Below are the code and all the weights of a small trained network. Each question names an input and a class and asks about switching units off, where a switched-off unit gives its printed mean instead of its output.

import numpy as np


def w(rows, s, z=0):
    codes = np.array(rows[::2]) - 128.0
    scale = np.full(codes.shape[1], s)
    scale[-1] = z or s
    return codes * scale


def f(y):
    return y / 2 * (1 + np.tanh(0.7978845608 * (y + 0.044715 * y**3)))


def log_softmax(a):
    a = a - a.max(-1, keepdims=True)
    return a - np.log(np.exp(a).sum(-1, keepdims=True))


def net(x, mask):
    res = np.array(x, float).reshape(1, 8) / 4 @ E
    y = f(res @ A[0][:, :-1].T + A[0][:, -1])
    res = res + np.where(mask, y, B[0][:, -1]) @ B[0][:, :-1]
    return log_softmax(res[-1] @ U[:, :-1].T + U[:, -1])


A, B = {}, {}
E = w([
[128,129,128,124,128,130,129],'x0',
[242,140,113,78,110,183,81],'x1',
[148,102,11,147,105,152,198],'x2',
[128,128,129,129,130,130,130],'x3',
[127,131,128,128,129,128,130],'x4',
[128,132,126,130,130,128,128],'x5',
[129,173,139,112,7,74,165],'x6',
[130,125,127,130,128,125,124],'x7',
],0.012)
A[0] = w([
[193,122,15,127,52,168,208,28],'N0',
[75,138,202,129,175,89,80,124],'N1',
[25,156,210,168,101,40,165,51],'N2',
[86,84,74,174,180,137,178,123],'N3',
[183,183,181,65,69,112,76,109],'N4',
[162,77,166,122,241,206,28,49],'N5',
[103,164,90,153,12,47,233,32],'N6',
[195,132,23,109,48,165,201,1],'N7',
[89,84,77,181,188,142,168,119],'N8',
[79,85,67,175,194,146,167,130],'N9',
[131,121,124,133,126,118,119,127],'N10',
[184,183,183,76,64,110,76,105],'N11',
[131,126,125,125,131,120,127,128],'N12',
[129,131,125,127,131,123,127,128],'N13',
[189,189,182,67,66,103,65,102],'N14',
[159,78,158,118,238,197,26,53],'N15',
[85,85,72,173,191,141,170,120],'N16',
[231,106,47,68,143,225,89,30],'N17',
[132,128,135,139,129,123,130,122],'N18',
[2,136,179,167,116,26,192,130],'N19',
[109,159,105,135,18,60,220,67],'N20',
[82,83,73,178,190,148,169,124],'N21',
[87,82,74,183,186,140,164,119],'N22',
[108,155,121,122,43,75,205,144],'N23',
[8,148,209,183,105,24,171,61],'N24',
[91,103,81,156,174,126,160,102],'N25',
[154,129,106,125,134,155,117,101],'N26',
[152,149,154,109,97,117,110,87],'N27',
[76,137,205,128,174,90,79,171],'N28',
[184,181,182,69,61,109,66,108],'N29',
[237,107,56,89,141,219,91,35],'N30',
[44,147,254,144,235,88,38,54],'N31',
[86,93,77,169,181,137,166,111],'N32',
[148,121,145,107,200,179,58,187],'N33',
[127,122,130,123,127,129,131,128],'N34',
],0.0054,0.0097)
B[0] = w([
[204,162,111,66,145,229,35,191],'N0',
[141,110,84,130,169,156,101,198],'N1',
[183,169,141,82,102,187,86,196],'N2',
[83,136,155,165,93,82,163,180],'N3',
[115,193,167,131,81,102,169,201],'N4',
[198,173,133,71,105,206,72,192],'N5',
[83,48,42,181,242,115,97,193],'N6',
[194,166,132,74,125,194,74,175],'N7',
[85,140,157,157,97,81,162,179],'N8',
[87,137,157,160,96,85,164,193],'N9',
[127,130,126,126,127,127,130,127],'N10',
[116,196,174,126,77,100,168,198],'N11',
[126,129,129,127,128,127,126,128],'N12',
[129,129,126,127,129,127,131,128],'N13',
[113,197,172,129,74,97,170,204],'N14',
[212,189,139,54,103,215,61,190],'N15',
[87,141,155,158,95,84,162,181],'N16',
[76,56,50,185,221,98,115,193],'N17',
[130,126,127,127,126,126,130,124],'N18',
[160,120,85,109,171,186,68,254],'N19',
[115,81,63,152,213,142,84,199],'N20',
[90,138,153,157,96,84,160,186],'N21',
[88,142,154,158,96,80,166,179],'N22',
[148,123,99,115,167,163,83,226],'N23',
[211,179,133,58,110,219,56,216],'N24',
[97,131,148,145,106,98,149,148],'N25',
[126,123,119,130,134,123,130,127],'N26',
[127,137,146,129,107,118,145,129],'N27',
[165,129,96,106,154,175,90,235],'N28',
[115,197,168,129,80,98,167,205],'N29',
[86,63,64,170,209,102,116,190],'N30',
[61,25,13,204,253,98,111,220],'N31',
[92,136,151,152,101,93,157,166],'N32',
[109,98,103,148,151,118,131,239],'N33',
[128,127,129,127,129,127,127,128],'N34',
],0.0082,0.0066)
U = w([
[75,5,60,190,199,109,126,193],'0',
[224,183,143,21,102,201,93,166],'1',
[73,164,254,151,14,19,234,1],'2',
],0.0073,0.0015)

Each question gives the input, the list of numbers given to net, and the class t.
The units are the neurons (one row each of A and B). Each row of codes is followed by its name. A weight is (code - 128) times the scale printed after its matrix; where a second scale follows, it is the last column's (A, B and U).
mask holds one flag per neuron, in row order. A switched-off neuron (its flag False) gives its mean, the last column of its row in B, instead of its output. The means were averaged over made-up inputs and are rounded, as every weight is.
A unit's drop is (log p(t) with every unit on - log p(t) with that unit switched off) / (log p(t) with every unit on - log p(t) with every unit switched off).
most important unit: the unit with the biggest drop
top k neurons: the k neurons with the biggest drops, biggest first
drop when u is switched off: that unit's drop, to one decimal
input [7,-3,0,-4,6,8,6,7], class 1: top 4 neurons	[N31, N24, N2, N17]
input [-2,-5,-1,7,1,-3,7,7], class 1: top neuron	[N24]
input [-1,2,0,7,-2,-7,-7,6], class 1: top 4 neurons	[N15, N5, N31, N6]
input [3,8,6,-5,5,-5,-3,8], class 0: top 2 neurons	[N17, N30]
input [-8,0,-8,2,-7,3,0,5], class 0: top 2 neurons	[N31, N0]
input [3,-4,-5,6,4,-2,1,6], class 1: top 4 neurons	[N24, N2, N6, N17]
input [-7,8,6,8,7,4,-4,2], class 0: top 2 neurons	[N17, N30]
input [-1,-7,-1,-7,-4,-4,4,3], class 1: top 2 neurons	[N24, N2]
input [-4,0,3,0,-3,6,8,-6], class 0: top 2 neurons	[N6, N20]
input [-6,-6,-1,-4,5,5,1,-7], class 1: top 2 neurons	[N24, N2]
input [3,0,-7,7,4,3,0,2], class 0: top 2 neurons	[N31, N0]
input [2,6,-1,4,-8,3,6,6], class 2: drop when N29 is switched off	0.0
input [4,-7,-6,0,-6,1,2,3], class 1: drop when N2 is switched off	0.4
input [6,6,7,-3,-8,-5,-3,4], class 0: most important unit	N17
input [7,6,7,-7,-2,2,-4,4], class 0: drop when N17 is switched off	0.1
